Below are the code and all the weights of a small trained network. Each question names an input and a target symbol and asks about switching units off, where a switched-off unit gives its printed mean instead of its output.

import numpy as np


def w(rows, s, z=0):
    codes = np.array(rows[::2]) - 128.0
    scale = np.full(codes.shape[1], s)
    scale[-1] = z or s
    return codes * scale


def softmax(a):
    e = np.exp(a - a.max(-1, keepdims=True))
    return e / e.sum(-1, keepdims=True)


def log_softmax(a):
    a = a - a.max(-1, keepdims=True)
    return a - np.log(np.exp(a).sum(-1, keepdims=True))


def net(x, mask):
    ids = ['αγηθλμπστφψ'.index(c) for c in x.split()]
    T = len(ids)
    res = E[ids] + P[:T]
    u = 0
    for l in range(2):
        r = res
        for j in range(3):
            rows = slice(2 * j, 2 * j + 2)
            q, k, v = (r @ M[l][rows].T for M in (Q, K, V))
            z = softmax(np.where(np.tri(T) > 0, q @ k.T / 2**0.5, -1e9)) @ v
            o = O[l][rows]
            res = res + np.where(mask[u + j], z, o[:, -1]) @ o[:, :-1]
        u += 3
    return log_softmax(res[-1] @ U[:, :-1].T + U[:, -1])


Q, K, V, O = {}, {}, {}, {}
E = w([
[97,157,126,141],'α',
[74,109,173,157],'γ',
[151,156,88,76],'η',
[135,144,140,120],'θ',
[127,135,127,119],'λ',
[121,126,144,108],'μ',
[74,255,86,192],'π',
[136,124,151,112],'σ',
[189,140,102,58],'τ',
[164,209,61,83],'φ',
[217,52,200,34],'ψ',
],0.005)
P = w([
[140,85,99,155],'0',
[142,215,191,86],'1',
[46,85,128,66],'2',
[193,163,163,142],'3',
[186,86,86,214],'4',
[187,217,217,84],'5',
[2,82,101,24],'6',
[226,183,201,151],'7',
[179,96,38,156],'8',
],0.0073)
Q[0] = w([
[224,148,104,213],'L0H0',
[83,184,139,3],'L0H0',
[159,199,204,114],'L0H1',
[85,33,82,143],'L0H1',
[198,198,193,137],'L0H2',
[176,49,35,222],'L0H2',
],0.028)
K[0] = w([
[36,106,67,13],'L0H0',
[241,109,56,203],'L0H0',
[157,183,195,142],'L0H1',
[76,48,80,122],'L0H1',
[189,202,193,102],'L0H2',
[2,140,149,31],'L0H2',
],0.028)
V[0] = w([
[55,24,119,196],'L0H0',
[163,61,231,88],'L0H0',
[106,118,179,61],'L0H1',
[155,47,42,155],'L0H1',
[204,204,2,73],'L0H2',
[238,48,146,33],'L0H2',
],0.017)
O[0] = w([
[100,101,196,36,214],'L0H0',
[96,196,57,112,120],'L0H0',
[118,197,103,126,225],'L0H1',
[85,58,69,161,3],'L0H1',
[217,124,106,232,168],'L0H2',
[148,182,9,111,214],'L0H2',
],0.014,0.0053)
Q[1] = w([
[163,255,36,35],'L1H0',
[119,115,78,109],'L1H0',
[136,123,135,228],'L1H1',
[81,190,103,82],'L1H1',
[171,164,135,188],'L1H2',
[187,105,220,160],'L1H2',
],0.018)
K[1] = w([
[20,6,62,182],'L1H0',
[176,73,101,114],'L1H0',
[164,148,138,164],'L1H1',
[116,51,79,117],'L1H1',
[189,74,138,73],'L1H2',
[197,138,149,93],'L1H2',
],0.02)
V[1] = w([
[180,179,142,141],'L1H0',
[87,27,64,144],'L1H0',
[199,239,193,121],'L1H1',
[117,194,152,126],'L1H1',
[160,183,130,145],'L1H2',
[112,255,195,183],'L1H2',
],0.0092)
O[1] = w([
[200,137,131,107,151],'L1H0',
[1,193,127,160,104],'L1H0',
[13,228,163,219,139],'L1H1',
[87,140,153,131,130],'L1H1',
[72,124,95,173,205],'L1H2',
[38,69,85,155,244],'L1H2',
],0.007,0.011)
U = w([
[84,137,130,107,188],'α',
[103,132,130,121,108],'γ',
[94,134,119,111,121],'η',
[223,217,121,153,126],'θ',
[113,178,123,193,91],'λ',
[93,126,3,146,25],'μ',
[65,144,216,59,40],'π',
[100,137,133,117,138],'σ',
[162,148,245,166,107],'τ',
[195,131,77,238,150],'φ',
[169,62,145,125,252],'ψ',
],0.0049,0.0046)

Each question gives the input, a string of symbols that net reads in full, and the target symbol t.
The units are the heads (2 rows each of Q, K, V and O). Each row of codes is followed by its name. A weight is (code - 128) times the scale printed after its matrix; where a second scale follows, it is the last column's (O and U).
mask holds one flag per head, layer by layer. A switched-off head (its flag False) gives its mean, the last column of its rows in O, instead of its output. The means were averaged over made-up inputs and are rounded, as every weight is.
A unit's drop is (log p(t) with every unit on - log p(t) with that unit switched off) / (log p(t) with every unit on - log p(t) with every unit switched off).
The circuit of an input: a set's keep is (log p(t) with only the set's units on - log p(t) with every unit switched off) / (log p(t) with every unit on - log p(t) with every unit switched off). Starting from all 6 units, units are removed one at a time, each time the one whose removal leaves the highest keep (on an exact tie, the one counted first), for as long as the keep stays at least 0.8.
units of the circuit, in order: the units of the circuit, biggest drop first
unit that matters most: the unit with the biggest drop
heads that matter: for each layer, one digit per head in row order, 1 if its drop is at least 0.15 and else 0, layers parted by /
input λ λ α α α α π φ φ, target τ: units of the circuit, in order => L0H2; L0H0
input π φ σ α ψ φ ψ γ, target θ: heads that matter => 110 / 001
input α α φ α φ α σ, target φ: heads that matter => 101 / 100
input α θ α α ψ λ α α θ, target ψ: units of the circuit, in order => L0H2; L1H0; L0H1
input α ψ α φ α μ, target λ: heads that matter => 011 / 010
input μ ψ ψ φ α α, target λ: unit that matters most => L0H2
input φ α φ π α π π φ, target λ: units of the circuit, in order => L1H1; L0H1; L0H2
input α α α σ μ α α μ π, target ψ: units of the circuit, in order => L0H2; L0H1; L1H0
input φ α α ψ ψ α ψ α α, target μ: units of the circuit, in order => L0H0; L0H2
input α σ η θ σ, target λ: heads that matter => 010 / 110
input σ α α π α α μ, target ψ: units of the circuit, in order => L0H2; L0H0; L1H0; L0H1
input θ π ψ π π α η γ ψ, target λ: units of the circuit, in order => L1H1; L0H2; L0H1; L0H0
input σ α α ψ μ, target ψ: units of the circuit, in order => L0H2; L0H1; L1H0
input ψ τ α σ α ψ μ σ, target θ: heads that matter => 011 / 001
input α α α α ψ σ, target θ: units of the circuit, in order => L1H2; L0H1; L0H2
input ψ α σ α ψ α ψ α, target θ: units of the circuit, in order => L0H0; L1H2; L0H1
input γ ψ η φ φ α φ, target φ: unit that matters most => L0H0
input α α α γ ψ ψ σ α, target θ: units of the circuit, in order => L0H2; L1H2; L0H1
input ψ ψ γ μ φ θ α, target φ: units of the circuit, in order => L0H0; L0H2
input α α σ ψ π α θ ψ, target θ: units of the circuit, in order => L0H2; L0H1; L1H2
input α τ α φ φ, target ψ: units of the circuit, in order => L0H2; L0H1; L1H0
input α φ α, target ψ: units of the circuit, in order => L0H2; L1H0; L0H1
input τ α φ γ α, target φ: heads that matter => 111 / 100
input λ τ π α ψ ψ, target θ: unit that matters most => L0H1
input γ μ α φ μ σ, target λ: heads that matter => 011 / 010
input α μ τ, target ψ: heads that matter => 011 / 100
input φ ψ φ, target φ: unit that matters most => L0H2
input ψ ψ π μ, target θ: heads that matter => 011 / 001
input ψ γ α α α μ α, target ψ: heads that matter => 111 / 100
